How the states are linked:
w638: @>w566, %>w724
w400: @>w119, %>w352
w310: @>w689, %>w243
w861: @>w29, %>w416
w460: @>w685, %>w824
w930: @>w558, %>w420
w673: @>w272, %>w344
w566: @>w141, %>w46
w653: @>w675, %>w435
w119: @>w243, %>w689
w675: @>w393, %>w537
w520: @>w537, %>w393
w234: @>w520, %>w594
w393: @>w594, %>w520
w46: @>w724, %>w566
w604: @>w729, %>w852
w243: @>w234, %>w310
w352: @>w526, %>w400
w824: @>w126, %>w460
w385: @>w930, %>w671
w126: @>w829, %>w42
w249: @>w852, %>w729
w558: @>w249, %>w796
w568: @>w653, %>w561
w689: @>w352, %>w119
w435: @>w561, %>w653
w42: @>w460, %>w126
w272: @>w282, %>w902
w350: @>w46, %>w141
w416: @>w564, %>w861
w869: @>w861, %>w564
w902: @>w344, %>w272
w561: @>w928, %>w568
w829: @>w400, %>w526
w141: @>w385, %>w350
w344: @>w638, %>w673
w928: @>w902, %>w282
w420: @>w671, %>w930
w526: @>w42, %>w829
w29: @>w824, %>w685
w564: @>w604, %>w869
w537: @>w435, %>w675
w729: @>w796, %>w249
w671: @>w350, %>w385
w724: @>w673, %>w638
w685: @>w416, %>w29
w796: @>w420, %>w558
w282: @>w568, %>w928
w594: @>w310, %>w234
w852: @>w869, %>w604

In the rows, 539 means zero.

The rows follow the links: the fewer symbols apart two states are, the more alike their rows tend to be.

Name the state of each row.
746,348,693,293,509,390,580,534,687,621,652,761,772,440,474,448,135,423,693,631,390,418,521,628,409,742,619,535,563,349,703,796,415,332,390,646,608,498,388
state: w352
663,617,497,682,494,378,364,513,209,419,367,551,621,622,659,542,589,735,842,495,777,681,380,334,709,353,265,599,606,833,353,640,786,374,496,448,779,577,537
state: w249
634,388,399,438,532,513,491,573,310,584,491,482,719,662,882,318,580,698,821,451,427,544,554,381,421,489,415,713,770,761,604,741,410,255,240,278,582,400,441
state: w393
667,596,547,648,786,713,752,584,739,643,433,407,365,500,671,642,698,654,210,285,352,730,598,641,562,648,670,574,312,377,404,388,533,760,717,783,317,621,564
state: w350
624,654,654,561,873,560,637,603,670,514,281,562,252,560,705,656,604,486,360,248,471,888,574,527,733,503,405,560,366,351,379,411,748,668,696,796,503,678,554
state: w724
647,375,743,299,458,394,509,581,697,596,718,839,764,430,300,546,112,323,705,715,481,402,506,637,494,753,633,462,561,286,732,741,518,404,456,690,643,513,420
state: w526
703,649,663,643,583,276,488,471,353,368,338,740,407,574,583,609,495,641,707,300,737,884,483,419,833,421,182,486,508,546,296,612,797,509,645,596,742,676,496
state: w930
794,263,594,278,531,416,583,559,623,672,655,645,855,482,583,401,215,546,800,545,331,455,550,585,327,735,643,690,611,429,729,780,349,306,319,587,588,455,361
state: w689
793,663,597,652,694,402,791,433,577,481,451,728,293,425,628,557,554,618,458,168,461,930,599,642,660,595,507,563,535,235,399,540,556,696,686,759,400,729,403
state: w566

Each walk starts at a row. The symbols on each line, taken left to right, move it on to the next state.
Answer with the state's row; about right is enough.
new walk
492,563,421,555,621,421,443,508,221,443,310,506,549,707,891,416,686,633,748,459,606,665,567,281,578,307,233,626,764,849,489,641,653,294,377,300,623,459,556
@ % @ @ @ % % % @ 462,618,480,570,663,426,423,528,279,395,213,509,461,708,812,447,686,507,677,413,613,768,513,294,718,310,207,644,742,774,473,527,746,365,487,356,638,515,540
% % % @ @ % @ 433,638,569,573,723,466,455,557,369,412,203,611,394,705,811,500,648,426,612,397,656,824,541,360,777,270,154,571,620,685,443,474,837,433,530,487,647,597,540
new walk
745,336,392,440,532,512,556,538,422,672,555,496,779,601,791,311,404,692,837,531,378,496,549,482,376,604,511,747,762,647,644,793,325,257,251,386,583,441,403
% % % % % % @ % % 777,274,482,342,513,435,615,536,543,687,632,609,846,521,707,355,345,633,823,495,318,468,530,519,362,655,582,682,704,521,709,816,327,288,260,457,578,425,355
@ % % @ @ @ 505,502,713,324,381,376,488,527,709,536,714,813,730,379,183,603,159,294,681,802,595,359,485,656,518,650,625,419,516,342,672,652,561,449,509,696,696,529,471
new walk
344,541,753,432,335,412,423,488,688,465,745,740,634,418,142,631,250,308,639,880,699,283,484,621,563,616,616,367,483,350,663,612,623,514,565,648,688,557,570
@ @ @ @ % % 319,653,394,716,214,709,452,458,461,517,780,347,494,464,223,611,773,639,390,774,740,260,512,588,469,504,752,453,503,699,476,379,489,740,692,404,426,493,714
@ % @ @ @ % % % @ 261,722,491,677,227,624,411,473,446,489,782,434,475,479,148,623,632,506,426,893,814,203,501,561,500,479,678,364,503,647,507,431,516,714,687,407,527,563,735
new walk
423,614,356,759,340,781,530,467,475,588,711,306,437,465,366,584,814,746,343,654,603,318,487,632,429,527,786,485,476,662,482,362,361,808,690,430,342,492,729
% % % % % @ @ % @ % 666,452,464,636,446,428,302,569,213,524,432,428,705,576,697,463,607,801,864,495,709,571,415,366,617,384,277,645,564,876,384,655,666,315,423,400,805,502,620
% @ % % @ @ @ 686,540,480,669,673,739,767,545,714,712,575,336,356,508,632,614,753,751,224,316,349,694,615,691,464,614,782,567,336,462,426,378,431,869,712,702,308,596,610
new walk
522,566,351,736,443,800,646,490,569,655,713,232,424,517,477,603,837,819,254,567,521,380,513,654,428,594,814,493,406,595,417,333,333,835,726,489,328,541,729
% % % % @ @ % 707,675,666,649,677,324,608,441,478,350,336,779,358,500,592,616,531,610,653,285,654,950,533,497,833,452,265,506,487,397,271,593,795,562,702,698,626,696,461
% @ @ % % @ @ % % 538,659,682,546,850,493,582,584,584,441,236,614,252,616,738,627,621,393,396,268,525,887,562,464,785,451,310,518,429,461,385,412,822,622,657,709,576,664,587
new walk
586,565,365,722,568,799,708,588,652,702,635,293,416,482,509,581,841,793,242,446,412,554,521,722,424,624,794,568,356,531,411,359,396,835,699,590,304,564,643
@ % % @ @ 675,614,590,595,824,617,722,617,724,592,372,532,295,586,672,650,638,544,271,195,367,873,591,594,681,581,563,607,332,381,422,384,655,728,741,878,432,671,575
@ % @ % % % @ @ % @ 815,648,530,628,654,531,816,421,633,503,506,646,313,434,607,542,656,676,414,196,389,857,629,698,607,594,590,562,523,241,443,488,398,786,697,666,283,694,403
new walk
691,381,381,596,462,502,369,559,260,606,454,354,771,595,670,428,554,842,816,526,610,478,407,357,486,469,381,675,502,919,467,675,559,307,384,361,790,471,621
@ % @ % @ % @ % @ 729,305,430,552,466,534,370,661,383,682,503,325,851,599,757,419,496,824,781,572,481,414,424,417,433,513,504,720,497,876,540,732,497,291,331,439,703,411,627
% @ @ % @ @ @ % % 781,256,452,444,510,556,449,653,498,781,536,348,916,570,693,404,434,767,734,541,411,396,426,465,371,637,603,744,432,766,616,715,453,280,297,514,720,392,572
new walk
289,649,638,529,267,499,342,483,612,393,754,693,563,438,77,697,304,353,531,898,814,230,471,583,566,553,612,333,510,471,608,526,610,582,606,528,639,556,630
% @ % % % % 752,205,520,330,616,596,490,668,615,807,533,392,916,543,650,466,345,663,685,570,332,358,422,515,349,737,672,713,392,670,661,723,464,308,335,608,672,388,569
@ % @ @ @ 268,678,586,604,218,559,344,503,518,436,766,587,508,425,111,650,499,455,493,924,830,251,481,534,560,469,674,303,501,585,545,462,595,639,660,450,627,562,678
new walk
781,670,662,655,688,369,685,394,520,425,405,750,357,465,628,626,497,624,599,209,577,974,587,617,782,505,353,483,488,298,354,538,660,640,656,717,487,760,407
% @ % % @ @ @ 476,707,639,555,819,461,520,533,453,368,175,615,306,707,789,585,627,432,557,359,615,883,580,362,773,383,186,572,551,580,439,462,851,511,609,601,635,616,540
% @ % % % % 701,606,452,672,653,591,837,409,635,557,605,550,331,449,614,516,722,731,364,251,375,782,657,720,489,600,683,587,581,294,488,476,355,794,652,570,238,649,432
